What each symbol does to the elements:
Z603: te>Z273, tu>Z569, ze>Z567, ke>Z28, zu>Z177, ru>Z947
Z177: te>Z168, tu>Z128, ze>Z28, ke>Z906, zu>Z508, ru>Z963
Z927: te>Z455, tu>Z238, ze>Z608, ke>Z62, zu>Z833, ru>Z332
Z62: te>Z835, tu>Z964, ze>Z888, ke>Z826, zu>Z377, ru>Z235
Z143: te>Z739, tu>Z511, ze>Z97, ke>Z311, zu>Z326, ru>Z318
Z318: te>Z143, tu>Z933, ze>Z511, ke>Z553, zu>Z613, ru>Z48
Z214: te>Z553, tu>Z121, ze>Z328, ke>Z273, zu>Z181, ru>Z585
Z284: te>Z377, tu>Z775, ze>Z572, ke>Z691, zu>Z257, ru>Z391
Z455: te>Z559, tu>Z608, ze>Z101, ke>Z835, zu>Z645, ru>Z927
Z109: te>Z963, tu>Z508, ze>Z837, ke>Z141, zu>Z116, ru>Z28
Z932: te>Z508, tu>Z141, ze>Z583, ke>Z101, zu>Z455, ru>Z116
Z116: te>Z932, tu>Z559, ze>Z141, ke>Z608, zu>Z927, ru>Z906
Z235: te>Z62, tu>Z975, ze>Z964, ke>Z572, zu>Z284, ru>Z879
Z181: te>Z812, tu>Z603, ze>Z273, ke>Z168, zu>Z316, ru>Z173
Z106: te>Z775, tu>Z691, ze>Z329, ke>Z224, zu>Z832, ru>Z257
Z238: te>Z608, tu>Z835, ze>Z794, ke>Z964, zu>Z235, ru>Z645
Z141: te>Z583, tu>Z332, ze>Z927, ke>Z833, zu>Z608, ru>Z559
Z775: te>Z572, tu>Z329, ze>Z98, ke>Z791, zu>Z684, ru>Z106
Z311: te>Z389, tu>Z388, ze>Z585, ke>Z173, zu>Z121, ru>Z553
Z567: te>Z316, tu>Z963, ze>Z177, ke>Z508, zu>Z28, ru>Z569
Z791: te>Z157, tu>Z318, ze>Z143, ke>Z326, zu>Z97, ru>Z224
Z121: te>Z328, tu>Z442, ze>Z173, ke>Z567, zu>Z603, ru>Z812
Z837: te>Z128, tu>Z906, ze>Z116, ke>Z927, zu>Z141, ru>Z508
Z572: te>Z826, tu>Z98, ze>Z257, ke>Z157, zu>Z691, ru>Z775
Z964: te>Z888, tu>Z391, ze>Z284, ke>Z257, zu>Z572, ru>Z975
Z508: te>Z837, tu>Z583, ze>Z906, ke>Z332, zu>Z559, ru>Z932
Z326: te>Z933, tu>Z553, ze>Z311, ke>Z121, zu>Z585, ru>Z613
Z389: te>Z613, tu>Z585, ze>Z214, ke>Z181, zu>Z328, ru>Z311
Z442: te>Z173, tu>Z316, ze>Z947, ke>Z963, zu>Z569, ru>Z273
Z128: te>Z28, tu>Z116, ze>Z932, ke>Z455, zu>Z583, ru>Z837
Z332: te>Z927, tu>Z645, ze>Z238, ke>Z235, zu>Z794, ru>Z101
Z812: te>Z121, tu>Z273, ze>Z442, ke>Z569, zu>Z947, ru>Z181
Z559: te>Z141, tu>Z101, ze>Z332, ke>Z794, zu>Z238, ru>Z455
Z316: te>Z947, tu>Z177, ze>Z168, ke>Z837, zu>Z109, ru>Z567
Z101: te>Z332, tu>Z833, ze>Z645, ke>Z879, zu>Z835, ru>Z608
Z835: te>Z794, tu>Z888, ze>Z879, ke>Z391, zu>Z975, ru>Z62
Z28: te>Z109, tu>Z932, ze>Z508, ke>Z559, zu>Z906, ru>Z128
Z377: te>Z975, tu>Z572, ze>Z826, ke>Z329, zu>Z106, ru>Z284
Z613: te>Z326, tu>Z214, ze>Z553, ke>Z812, zu>Z388, ru>Z389
Z833: te>Z645, tu>Z235, ze>Z62, ke>Z377, zu>Z888, ru>Z794
Z257: te>Z106, tu>Z684, ze>Z691, ke>Z739, zu>Z157, ru>Z98
Z691: te>Z329, tu>Z791, ze>Z157, ke>Z48, zu>Z739, ru>Z684
Z583: te>Z906, tu>Z927, ze>Z455, ke>Z645, zu>Z101, ru>Z141
Z329: te>Z98, tu>Z157, ze>Z832, ke>Z318, zu>Z224, ru>Z691
Z794: te>Z833, tu>Z879, ze>Z235, ke>Z284, zu>Z964, ru>Z835
Z511: te>Z97, tu>Z389, ze>Z613, ke>Z388, zu>Z553, ru>Z933
Z98: te>Z257, tu>Z832, ze>Z684, ke>Z143, zu>Z791, ru>Z329
Z947: te>Z603, tu>Z168, ze>Z569, ke>Z128, zu>Z963, ru>Z316
Z48: te>Z318, tu>Z326, ze>Z933, ke>Z214, zu>Z389, ru>Z97
Z224: te>Z791, tu>Z48, ze>Z318, ke>Z613, zu>Z511, ru>Z739
Z826: te>Z391, tu>Z257, ze>Z106, ke>Z832, zu>Z329, ru>Z572
Z645: te>Z238, tu>Z62, ze>Z835, ke>Z975, zu>Z879, ru>Z833
Z608: te>Z101, tu>Z794, ze>Z833, ke>Z888, zu>Z62, ru>Z238
Z906: te>Z116, tu>Z455, ze>Z559, ke>Z238, zu>Z332, ru>Z583
Z173: te>Z181, tu>Z947, ze>Z603, ke>Z177, zu>Z567, ru>Z442
Z585: te>Z214, tu>Z812, ze>Z121, ke>Z603, zu>Z173, ru>Z388
Z832: te>Z684, tu>Z739, ze>Z224, ke>Z511, zu>Z318, ru>Z157
Z569: te>Z567, tu>Z109, ze>Z963, ke>Z932, zu>Z128, ru>Z168
Z97: te>Z48, tu>Z613, ze>Z326, ke>Z585, zu>Z311, ru>Z511
Z553: te>Z311, tu>Z328, ze>Z388, ke>Z442, zu>Z812, ru>Z214
Z388: te>Z585, tu>Z181, ze>Z812, ke>Z947, zu>Z442, ru>Z328
Z328: te>Z388, tu>Z173, ze>Z181, ke>Z316, zu>Z273, ru>Z121
Z739: te>Z224, tu>Z97, ze>Z48, ke>Z389, zu>Z933, ru>Z143
Z391: te>Z284, tu>Z106, ze>Z775, ke>Z684, zu>Z98, ru>Z826
Z168: te>Z569, tu>Z28, ze>Z109, ke>Z116, zu>Z837, ru>Z177
Z157: te>Z832, tu>Z143, ze>Z739, ke>Z933, zu>Z48, ru>Z791
Z684: te>Z691, tu>Z224, ze>Z791, ke>Z97, zu>Z143, ru>Z832
Z975: te>Z964, tu>Z826, ze>Z391, ke>Z98, zu>Z775, ru>Z377
Z933: te>Z511, tu>Z311, ze>Z389, ke>Z328, zu>Z214, ru>Z326
Z879: te>Z235, tu>Z377, ze>Z975, ke>Z775, zu>Z391, ru>Z888
Z963: te>Z177, tu>Z837, ze>Z128, ke>Z583, zu>Z932, ru>Z109
Z273: te>Z442, tu>Z567, ze>Z316, ke>Z109, zu>Z168, ru>Z603
Z888: te>Z879, tu>Z284, ze>Z377, ke>Z106, zu>Z826, ru>Z964

The rows follow the links: the fewer symbols apart two elements are, the more alike their rows tend to be.

Each row is also shifted at random along 6 hidden directions that mean nothing.

Some elements, each with a row of numbers:
Z933: 31	-51	-17	24	-26	50	87	42	26	-41	57	70	65	-26	-30	-73	32	10	45	6	-99	-69	-68	3	34	56	-25	-60	-52	-109	-33	17	14	-33	-19	7	-27	-76	-55	50	-66	-18
Z326: -190	-63	-20	81	-5	87	51	28	99	30	35	53	59	-16	-3	-12	42	-70	-43	2	-53	-18	4	-5	-25	66	-25	-108	-85	-149	-18	18	17	-76	29	15	-43	-55	-58	11	-88	-50
Z177: 151	58	36	69	136	149	-79	-41	227	47	9	-55	-7	121	-10	46	0	12	53	-134	-31	-95	19	24	29	79	35	17	-112	1	-41	-14	-86	27	17	51	-122	54	60	16	31	58
Z273: -115	-14	8	-75	61	-186	35	112	-139	76	114	92	-34	-58	34	-26	-7	104	-124	132	-18	59	-63	-24	-72	49	85	10	-25	86	56	33	-73	67	-124	-113	30	71	35	-39	75	48
Z906: -79	78	0	24	15	-115	-57	-14	-9	47	-120	-52	24	44	44	1	-83	-13	-88	-57	58	26	-43	9	32	-20	-1	-10	21	71	-6	-31	37	63	-51	-63	-48	69	20	-71	75	-82
Z391: -58	21	-20	-53	-22	34	-7	-49	-50	-56	-20	41	-104	-40	-12	57	39	-101	110	153	52	60	110	-17	-62	-128	45	64	85	-22	54	132	54	-63	40	35	167	6	-66	-12	2	66
Z311: 149	-85	38	102	-37	-45	6	4	163	9	97	119	71	-90	-30	-12	51	-23	-17	46	-182	-68	-2	6	1	92	-28	-55	-93	-110	-33	-39	-19	-52	24	19	-98	-50	30	108	-72	-35
Z257: 303	-59	55	-63	0	30	61	2	-40	-118	1	-24	-48	100	-47	-30	58	159	16	-99	-40	-43	-4	4	3	-125	-16	12	61	90	-22	-83	30	31	10	42	24	-2	-16	2	-55	24
Z645: 15	9	15	-2	-93	37	-94	-111	20	-9	-72	-102	50	64	-41	24	-14	-15	41	-158	-48	-95	26	24	40	3	-88	40	50	42	-58	-115	-10	14	104	79	-46	-32	89	71	-15	-50
Z121: 42	-2	-48	-40	41	98	-5	4	49	-10	144	132	3	-89	-42	-48	7	-56	240	126	-171	-111	-44	-9	55	129	45	84	-69	-96	-21	166	-76	-29	-40	36	10	-48	23	133	6	148
Z927: -148	48	64	123	-49	-156	-126	-112	212	-25	-92	73	10	-79	-9	54	-48	-96	42	36	-104	-66	32	17	64	-25	-23	39	-5	-9	-7	-22	56	-3	22	8	-88	38	46	42	29	-65
Z567: 302	-2	35	-13	76	-158	-49	14	80	56	65	152	-35	6	-37	9	6	17	-71	64	-181	-88	-21	-4	-55	19	83	29	-45	47	17	49	-47	53	-109	-38	-23	93	55	20	56	32
Z572: -48	-20	14	9	25	185	-10	-86	121	-43	-50	-22	-54	141	-67	52	89	-77	53	-71	-36	-48	135	-4	-67	-121	10	-16	18	-40	-12	48	42	-57	86	109	71	1	-58	2	-76	33
Z377: 24	-29	81	54	-77	-131	-69	-66	32	-14	-18	-44	-75	-84	49	120	58	10	-95	68	139	152	149	-3	-83	-87	-20	7	51	53	62	-123	23	-22	110	12	5	27	44	-15	-17	-36
Z318: 151	-99	78	88	-14	-7	70	59	106	-76	34	8	68	16	-29	-54	67	152	-67	-119	-48	-27	-53	18	46	-1	-56	-97	-67	-26	-33	-162	29	-20	34	6	-131	-55	-27	24	-94	-75
Z608: -257	12	-2	-106	-105	-233	4	12	-259	4	-88	-19	32	56	-26	-54	-48	88	-160	-85	-48	-33	-98	-11	-24	-83	-28	-7	133	170	-4	-93	54	106	-76	-71	50	42	35	-45	23	-104
Z833: 59	8	-22	-9	-114	-86	-93	-114	-6	11	-77	71	23	22	-80	34	-10	-161	-27	-1	-194	-125	50	-8	-56	-66	-26	21	84	-13	-24	33	58	-22	22	50	68	16	12	57	-27	-65
Z316: -167	65	-50	3	150	256	-36	-1	113	73	62	-75	-36	55	33	27	-4	-33	137	-31	86	0	31	11	25	111	55	42	-103	-41	-8	88	-114	-4	19	43	-43	20	12	2	53	133
Z389: -273	-31	-79	-24	3	126	95	57	-61	13	62	56	50	-9	-25	-72	8	-82	51	49	-71	-37	-63	-15	13	67	0	-54	-34	-134	-18	120	2	-57	-42	1	57	-70	-77	23	-54	35
Z238: -209	12	23	-6	-68	-30	-73	-89	36	-54	-67	-4	22	23	-62	-11	-41	-3	88	-85	-109	-124	-15	15	74	-33	-38	72	58	59	-52	-41	27	25	20	54	-27	-4	49	65	18	-21
Z235: -387	11	27	19	-56	32	-82	-84	59	-25	-49	-67	-32	-15	7	86	23	-44	55	-8	49	18	103	5	-8	-45	-30	33	36	16	-5	-48	10	-14	110	60	3	-3	31	20	-10	1
Z332: -303	85	-1	2	-34	26	-75	-70	1	-51	-70	-120	24	-86	53	7	-102	3	213	-18	135	30	-15	32	166	25	-52	113	38	49	-15	-20	5	21	53	15	-62	-36	52	31	81	22
Z684: 131	-70	81	-26	8	-147	102	70	-31	-154	30	88	-46	-37	-10	-76	35	199	14	37	-34	21	-49	2	43	-139	25	13	34	84	33	-30	84	23	-72	-44	20	7	-70	-35	-26	4
Z224: -1	14	-93	16	9	214	106	51	-45	-37	-36	-11	-18	-46	42	-21	2	-158	110	100	137	109	18	-24	0	-36	-3	-57	-9	-174	34	189	70	-117	15	-8	122	-77	-173	-68	-50	15

Where do the symbols, taken in turn from left to right, take each start?
Answers are names.
2	33	5	-89	107	25	5	67	-67	13	123	-33	-41	-37	51	-37	-30	165	108	23	85	33	-74	6	60	112	47	98	-41	103	13	-1	-126	84	-54	-23	-46	25	72	16	99	132
ke ze tu ke ze -> Z62
-177	-17	-55	-32	41	153	133	61	-54	-96	-21	23	-9	49	-16	-76	7	-8	81	23	36	13	-30	-13	20	-84	15	-54	5	-76	6	123	79	-53	-35	6	91	-46	-159	-65	-58	31
ze ke ke ru ke -> Z963
10	-68	9	36	-16	-28	119	85	-53	-38	-16	32	38	-9	14	-67	32	49	-119	7	28	69	-46	-13	-23	-44	-19	-115	-12	-54	16	-17	70	-29	-23	-51	5	-34	-106	-62	-68	-81
te ke ru zu tu ru -> Z273
-84	102	-37	29	-45	-120	-84	-47	-10	3	-114	-5	-8	-108	53	19	-117	-109	66	87	66	51	-15	-2	68	-13	-8	66	54	24	22	71	48	11	-33	-57	14	24	7	-19	89	-36
ze ru ke ru -> Z888
215	119	-116	-100	-22	-24	-38	-40	-140	14	-117	44	18	7	-29	-62	-127	-160	133	49	-93	-99	-99	-4	66	-34	8	73	94	13	-20	202	57	35	-112	-28	115	23	-45	-5	83	15
tu ke te tu ze te -> Z975
-3	-25	18	1	-10	-99	69	47	-67	-64	-19	38	-98	-51	42	16	39	14	-88	135	124	153	73	-28	-78	-153	37	-32	56	11	80	57	87	-34	-27	-53	110	32	-104	-97	-21	-16
zu te ke ru tu -> Z553
198	-39	69	-47	-22	-40	39	14	-72	-95	15	-57	-65	10	15	19	50	159	5	-19	111	86	37	3	-15	-119	-16	40	73	109	29	-103	16	20	53	10	26	-3	8	-23	-16	20
zu te te ke -> Z318
129	-38	-25	19	-43	-59	104	96	-100	-38	-4	45	-1	-92	47	-47	3	-15	-62	121	90	135	-28	-31	-21	-49	-11	-89	10	-74	50	62	75	-56	-38	-75	63	-40	-128	-82	-37	-48
zu ke ke ke zu zu -> Z608
140	-40	69	-5	57	-96	-19	29	72	52	137	81	2	-19	-26	-2	33	125	-52	6	-123	-70	-38	11	-12	95	36	17	-80	58	-10	-61	-96	54	-51	-19	-103	41	96	68	17	45
ru tu tu ze tu te -> Z932
-41	-47	26	38	27	64	55	5	67	-62	-46	19	-42	90	-26	13	76	-6	-71	-24	23	31	75	-9	-72	-134	26	-74	6	-34	14	15	70	-45	26	18	49	12	-105	-73	-75	-26
zu tu ru tu ze -> Z553
84	-14	54	-65	-115	-147	-68	-85	-54	-86	-4	25	2	-42	-67	-2	-15	77	88	-16	-111	-103	-18	16	54	-56	-45	110	94	114	-33	-89	19	49	20	40	0	-11	91	91	14	6
ru ke ze ke zu -> Z511
126	-35	6	16	-19	120	65	40	41	-121	79	-41	50	-145	35	-74	-17	108	246	22	74	18	-73	23	188	110	-61	34	-70	-67	-20	-29	-26	-46	36	14	-105	-136	-10	89	-8	60
zu te zu zu zu zu -> Z508
-88	-26	29	-47	47	8	98	68	-22	-200	31	68	-56	-75	0	-92	-5	155	215	85	35	20	-56	-5	118	-99	18	63	15	17	28	79	68	-8	-71	-11	35	-31	-116	-12	3	83
ze ze ke ke tu tu -> Z177
-126	-64	-11	-36	-16	21	160	124	-142	-57	32	-14	48	4	19	-123	5	130	-44	-39	51	45	-112	-3	36	3	-37	-85	-6	-10	-3	-35	37	-13	-50	-50	-2	-59	-78	-47	-43	-29
zu zu te zu -> Z442
60	1	25	108	21	159	-41	-69	212	-35	-40	-28	-83	-40	35	126	76	-151	98	86	130	113	200	-3	-46	-84	0	-16	-15	-120	38	67	46	-111	145	66	33	-12	-73	-28	-55	37
te te te tu ze zu -> Z739
